Known rows, with every step that occurs
B > X > C > H: [-20.0 -23.7  16.3 -22.1 -16.6 -14.4   1.0   2.4  34.7   0.3 -45.1 -38.9
  21.1   8.6 -22.6  10.1  -9.9  73.2  18.1 -25.5  12.1  17.5 -24.5  -6.2
 -11.6  19.1 -37.6   5.7 -32.1  -0.8]
W > B > X > F > H: [-34.8 -17.8  36.1 -12.1 -16.8 -17.0   2.8  14.3  50.0   3.2  -3.3 -38.9
  34.2  -2.0 -56.4   2.1   5.2  34.5  14.5  41.0   0.4  -3.6 -19.8  -5.0
  -8.3  12.8 -23.5 -14.4 -12.5  -2.3]
X > B > C: [-13.7 -47.0  29.9 -18.2 -22.0   7.7   2.6 -12.6  -4.7 -10.5  11.1 -43.3
  25.0   1.2 -17.1  23.7 -10.2  29.8  13.8   5.4  10.5 -14.4 -14.3   3.5
 -28.4  44.8  -5.8   4.9 -24.9 -12.2]
W > H: [ -3.9 -22.6  20.8 -11.8  -3.9 -24.0   0.4   1.9  22.1 -11.3   4.3 -41.3
  34.0  -5.3 -43.5  -4.0  -5.9   8.0  -0.8   2.7   6.5 -32.5  -7.8   6.2
  -6.0  33.0 -21.4  25.8 -15.4  -8.3]
H > W > C: [ 11.7 -34.0  25.3 -12.5  -4.2  -3.0  -1.7  -0.7  18.0   5.2  14.5 -59.7
  49.7 -27.4 -12.8  -9.7  18.6   4.8  10.2  -8.4 -22.1  -2.9 -20.6  18.6
 -27.3  21.7 -22.8  11.7  -9.3 -10.1]
X > F > W > H: [-24.1 -15.0  49.5 -14.4  -0.1  -3.8  -6.3   4.8  18.9 -25.0  34.6 -51.3
  47.0 -12.3 -48.0 -22.8  22.9  32.7  -8.8  26.4  -1.0 -42.2 -20.0   8.6
 -25.9  30.1 -13.3  17.0  -6.3 -25.6]
F > W > C > H: [-15.2 -28.4  48.4 -16.3  -6.4 -28.4   0.4 -13.7  12.8 -16.0  32.0 -50.8
  23.2 -13.7 -17.2  -0.6  17.2  30.3   1.2   8.5  10.0 -15.9 -12.2   6.2
 -19.9  14.6 -27.8  21.1 -38.5 -17.6]
X > F: [ -4.8 -17.4  23.9 -17.8 -18.5  31.9  -4.7  -3.0  24.0  -1.2  -6.2 -46.2
  29.7  -0.9 -30.3 -22.7  18.2  21.6  -0.2  12.7  -2.8 -21.2 -23.9   3.3
 -13.6  33.4 -21.1  26.7  -1.6 -13.7]
F > W: [ -4.6 -33.3  57.8 -13.7  -6.4 -25.8  -5.0  -5.2   7.0 -24.1  13.7 -32.7
  23.9  -2.4 -35.0 -19.6  15.4  29.5  -5.8  11.0  -5.2 -16.4 -19.3  15.1
 -46.6  10.2 -32.3  11.0 -16.1 -10.9]
C > H > W: [  7.3 -16.7   6.5  -7.7 -14.0 -10.9   2.0   0.6  14.7  15.2 -36.5 -40.7
  45.3   2.1   1.5  -7.8  24.3  16.6  -8.6 -35.7   8.9  -3.7 -20.1   7.4
 -21.7  26.3 -33.8  10.3 -25.8  -2.0]
C > H: [ -3.7 -19.0  10.7 -14.8 -17.6 -12.0   3.2  -9.5  17.2   3.8 -28.3 -31.3
  17.5  10.6 -16.2  -0.1   4.3  20.7  -3.5 -20.3  21.6 -13.5  -9.7  -2.1
  -5.7  25.9 -32.2  24.8 -33.4  -2.5]
W > H > B > C: [  8.0 -48.2  15.3 -18.5 -12.3 -24.1  11.0  -5.4  48.0 -12.4  16.2 -45.0
  27.0   1.9  -2.2  41.2 -12.2  30.2   4.7   2.5   4.9 -22.8  -3.5 -10.4
 -16.2  36.9   1.8  33.1 -21.1 -13.7]
W > C > H > B > X: [  2.4 -43.5  18.7 -19.8 -17.8 -27.1   6.3  -8.7  37.0   2.0  -1.0 -39.9
  12.1   5.9  11.4  36.9   1.5  61.8  17.8  15.9  12.5   9.3  -8.8 -17.0
  -7.8  13.4 -28.0  36.2 -28.5  -5.4]
B > C > H: [ -3.9 -21.5  17.0 -25.2 -21.0  -9.4   4.3 -14.5  33.5   0.5 -11.0 -39.1
  15.1   4.7   0.5  21.1 -21.3  33.0  -5.4 -21.5  17.1  -9.4 -11.0  -9.7
  -9.7  33.5 -13.8  13.7 -43.1  -5.5]
H > B > C: [ 18.5 -58.6  22.6 -19.5 -22.9  -8.1   8.0 -13.5  38.9  -6.6   0.0 -36.5
  13.5   6.5   8.3  32.1  -5.9  37.0   6.9   2.1  -1.2  -6.4 -10.1  -7.9
 -29.8  36.3  -7.9  26.8 -17.3 -12.3]
C > H > B: [ 12.5 -41.6   2.3 -10.9 -28.2 -13.1   6.6  -9.9  20.1  10.2 -32.7 -29.7
  12.0  22.2  10.5  20.7  26.0  27.5  -0.2  -7.2  26.1 -10.7  -5.8  -8.7
 -12.0  30.1 -30.3  45.7 -28.0 -11.1]
B > X > F: [-17.4 -14.5  38.6 -20.4 -11.3  24.4  -8.2   3.6  35.1  -7.1  -6.1 -35.4
  22.2   4.2 -30.4 -14.4  -4.0  59.9   6.1  24.0 -10.1  -7.0 -31.9  -5.2
 -19.7  17.8 -26.5  10.2  -0.9  -3.5]
W > F: [  1.6 -29.2  38.0  -8.0 -12.3  -9.3  -3.7 -11.1  -6.7  -1.0 -29.6 -48.8
  29.2 -12.8 -27.0 -16.6   6.9 -10.2  -7.4   6.7  -5.4   0.7 -17.5   3.3
 -25.1  37.4 -29.6  39.7  -4.0  -7.8]
C > H > W > B > X: [ -8.2 -20.3  37.7  -1.6  -2.8 -27.5   2.5  11.8  44.5   7.8 -54.2 -36.2
  47.9  -0.3  -2.6  12.6  13.9  21.6   6.3 -13.6  13.7  28.9 -21.5   5.9
 -21.2   1.9 -40.4 -20.3 -24.3   7.4]

Rows
[  6.9 -36.4  42.0  -7.3  -7.1  -8.0   4.4   1.6  51.8  -1.7 -21.5 -53.7
  53.0 -16.6  -3.8  16.7   0.7 -10.0   9.2 -10.6  -9.8  13.0 -18.0  16.0
 -35.0  26.4 -12.4 -21.8 -13.2  -4.2] => H > W > B > C
[ 11.8 -46.5   6.9 -15.4 -21.2 -14.5  11.1 -13.8  26.0   8.6   1.7 -47.0
  17.0   3.1  11.0  28.9  22.6  25.6  14.7   4.9  17.7  -5.9  -2.9  -7.3
  -1.6  29.0 -21.3  47.2 -29.7 -18.7] => W > C > H > B
[  1.8 -38.8  14.8 -14.7 -21.2 -24.1   4.5  -2.8  35.0   1.6 -35.1 -17.6
   8.9  24.8  12.0  26.4   2.5  65.9   6.1   2.3  20.3   7.8 -10.7 -17.9
 -13.5  15.0 -36.3  30.3 -25.4   2.2] => C > H > B > X
[ -7.8 -52.4  19.4 -18.2  -8.3 -32.0   7.1  11.9  50.8 -11.0 -16.7 -44.4
  34.0   2.0 -25.1  31.4  -2.6  66.4  27.0  -0.7  -0.3   4.8 -18.5  -6.2
 -19.5  24.5 -19.9  22.5  -9.2 -12.1] => W > H > B > X > C
[ 13.4 -48.3  13.2 -10.0 -11.2 -25.9   7.2   1.0  29.4  -4.7  -0.8 -38.6
  28.7   6.2 -16.5  21.3  11.5  16.7   4.3   9.4  12.0 -28.0  -3.0  -1.5
 -11.8  36.9 -18.5  44.7  -9.4 -15.0] => W > H > B
[  2.7 -62.2  27.8 -20.6 -21.6 -15.5   5.7   5.3  43.8  -4.5 -34.4 -38.7
  15.5  10.3 -12.0  22.9   6.6  73.7  30.8  -0.3  -8.4  24.4 -21.8  -4.4
 -30.9  17.3 -29.9  20.4  -5.9 -10.7] => H > B > X > C
[ -2.9 -22.9  13.9  -8.7 -18.5  -7.2  -2.0   0.1   3.3  22.6 -72.7 -70.2
  64.4 -16.3  -4.5  -8.7  34.3   4.4  -0.4 -53.9  -3.4  30.4 -28.5   4.6
 -25.8  41.8 -26.5  23.8 -16.7 -14.1] => X > C > H > W > F
[  9.7 -51.4  29.7 -16.2 -14.8 -20.6   0.9   1.7  32.6  -7.2 -17.2 -21.3
   9.5  16.5  -4.5  15.8  -0.6  58.2  12.4  15.2  -2.1   6.7 -16.0  -8.1
 -29.7  11.7 -34.6  26.6  -7.3  -0.4] => H > B > X
[  3.7 -52.6  -2.1 -16.9 -33.9 -11.9   9.6  -4.8  32.7  11.0 -50.2 -43.5
  20.7  16.3   1.8  26.5  29.3  44.5  17.9 -30.8  22.7   9.8 -12.0  -6.9
 -13.9  34.4 -25.0  39.0 -27.3 -18.3] => X > C > H > B
[ -1.0 -34.2  10.1 -16.1 -12.1 -40.1   2.8   7.3  19.2  14.8  34.0 -60.0
  52.9 -25.0 -37.9  -4.5  16.7  11.5  13.2  -7.4 -23.9 -13.8 -15.2  14.1
 -18.0  21.8 -16.0   1.4 -23.3  -5.8] => F > H > W > C
[-16.4 -31.1  24.3  -5.5 -19.4  -1.6   3.6  -9.9 -25.1  15.0 -30.5 -61.8
  65.0  -9.7  16.9  18.8  20.0   6.7  -3.4 -24.8  11.5  11.8 -22.0  -1.0
 -25.1  50.3  -7.8  15.7 -26.8 -12.7] => X > B > C > H > W > F
[ -9.6 -35.2  25.8  -9.9 -14.3 -41.5   8.4   8.4  51.0   6.9   0.9 -51.3
  55.7 -18.1 -28.4  21.0   1.1  -2.1   8.0  -8.5 -10.5   1.6 -13.7  11.3
 -28.8  20.3  -4.6 -30.8 -27.9  -2.9] => F > H > W > B > C
[ -7.5 -26.9  11.7 -16.7 -25.9  13.7   1.9  -0.2  41.4   7.9 -29.8 -29.6
  18.5  23.9  12.2  18.4  19.1  72.3   5.5  15.7  16.5   0.3 -20.6 -24.6
  -8.8  22.0 -30.2  37.0 -15.2  -9.5] => C > H > B > X > F
[ -4.2 -38.4  61.0 -16.5  -1.2 -27.6  -3.5 -10.8   8.8 -25.6  48.5 -53.4
  24.7 -23.2 -31.3 -11.3  12.3  24.5   8.4  25.2 -12.4 -16.2 -16.9  16.6
 -37.4  12.2 -23.5  15.6 -17.8 -19.9] => F > W > C
[ -7.9 -48.6  50.5 -17.4  -8.4 -42.8   4.2  -6.1  32.2 -16.8  25.5 -39.0
  13.5   3.0   6.7  27.3  13.4  77.3  12.4  23.6   7.1   8.9 -12.6 -10.3
 -29.2   4.2 -28.6  25.7 -30.6 -11.6] => F > W > C > H > B > X
[ -5.0 -34.7  21.1  -0.6 -13.0 -44.6   8.0  16.7  33.5  15.8 -18.4 -45.2
  58.1 -12.3 -38.5   0.5  27.2 -15.0   5.9  -2.2  -3.8  -2.9 -11.4  19.6
 -22.3  19.6 -23.6 -18.9 -17.3  -4.2] => F > H > W > B
[  2.1 -53.7  19.4 -17.3 -29.8 -46.3   9.2 -10.6  17.9   7.7   1.3 -46.6
  28.0  -6.7 -13.3  31.2  -4.3  18.9   0.2  13.7 -11.2   0.4  -6.7 -17.2
 -28.0  43.0   1.5  40.4 -19.7 -14.2] => W > F > H > B > C
[-12.0 -60.4  10.5 -22.5 -28.8 -50.8   9.6  13.3  43.5   6.1 -12.5 -34.2
  21.0   9.9 -38.8  27.5   6.4  80.6  29.2  -1.0 -10.1  14.0 -18.8  -9.7
 -26.5  22.3 -23.3  12.9 -18.7  -8.9] => F > H > B > X > C
[-10.8 -40.2  46.5  -5.0  -1.6 -18.9   2.6  19.4  53.5   0.7 -54.2 -54.7
  55.5 -15.6 -21.8   8.4  15.7  29.1  31.6 -16.4 -12.5  43.5 -28.1  20.7
 -35.9   5.9 -34.2 -33.2  -5.8  -3.7] => H > W > B > X > C
[ -5.6 -48.1  14.2 -17.3 -21.5 -54.2   5.5   8.8  33.4   3.0   3.9 -18.0
  13.2  17.4 -30.8  22.9  -2.4  65.8  12.1  19.6  -3.2  -4.2 -11.5 -15.3
 -23.8   7.1 -26.6  20.3 -18.0   3.0] => F > H > B > X
[ 11.3 -25.2  35.8  -2.9  -6.7 -11.5  -4.8  -0.3  -6.8  12.7 -39.0 -54.9
  57.2 -21.1 -11.2 -23.2  24.9 -14.1 -10.0 -18.9 -21.6  12.1 -27.1  11.8
 -39.1  33.7 -30.0  25.3   3.5  -6.4] => H > W > F
[-36.0 -10.2  62.5 -16.5   7.9 -15.3  -8.5  13.9  32.5 -32.1  34.9 -42.1
  43.3  -6.0 -46.2 -17.0   2.3  67.2  -3.2  35.0  -4.5 -26.0 -25.4  -0.7
 -29.2  14.0 -21.3   8.3  -5.4 -14.6] => B > X > F > W > H
[  8.2 -33.1  39.8   2.7  -6.7 -13.0   5.8   5.6  35.5   5.1 -36.0 -47.0
  54.0 -12.5 -15.5  -4.4  30.9 -21.3   6.9  -6.8  -4.3   9.6 -17.2  26.2
 -29.1  18.3 -30.8 -16.3  -4.3  -3.0] => H > W > B
[-28.5 -18.0  69.6 -18.6  -4.4   5.8 -11.7   5.3  23.8 -26.3  18.8 -35.7
  27.9   0.8 -32.4 -25.3   9.3  73.0  -2.9  33.9 -13.7  -6.9 -34.1  -0.6
 -42.5   4.9 -28.3   2.0  -2.2 -10.4] => B > X > F > W
[-23.3 -29.7  61.2 -11.2  -7.7 -33.1   9.9 -10.7  41.6 -24.5  -3.7 -43.6
  28.3  -3.9  -9.3  24.6   2.0  19.6  -3.3   7.7  21.4   2.1  -7.9   1.6
 -29.8  14.8 -15.0 -16.8 -44.9 -13.4] => F > W > B > C > H
[-10.0 -26.6  30.3 -14.8 -14.8 -17.2  10.0 -15.2  48.0  -5.2 -28.9 -45.5
  21.7  -1.9  -4.1  32.0 -10.7   3.1   4.8  -3.9  27.4   1.9  -4.9  -1.7
  -2.5  26.6 -17.4  -7.2 -42.5  -6.2] => W > B > C > H
[  0.1 -17.7  23.8 -11.8 -11.1  -9.6  -4.3 -12.1  12.6  13.9 -41.1 -60.4
  54.0 -16.0  18.2   6.2   2.4   4.5 -13.5 -38.2  -6.2  20.1 -22.3  -7.6
 -29.3  44.5 -13.8  18.4 -27.1  -6.6] => B > C > H > W > F
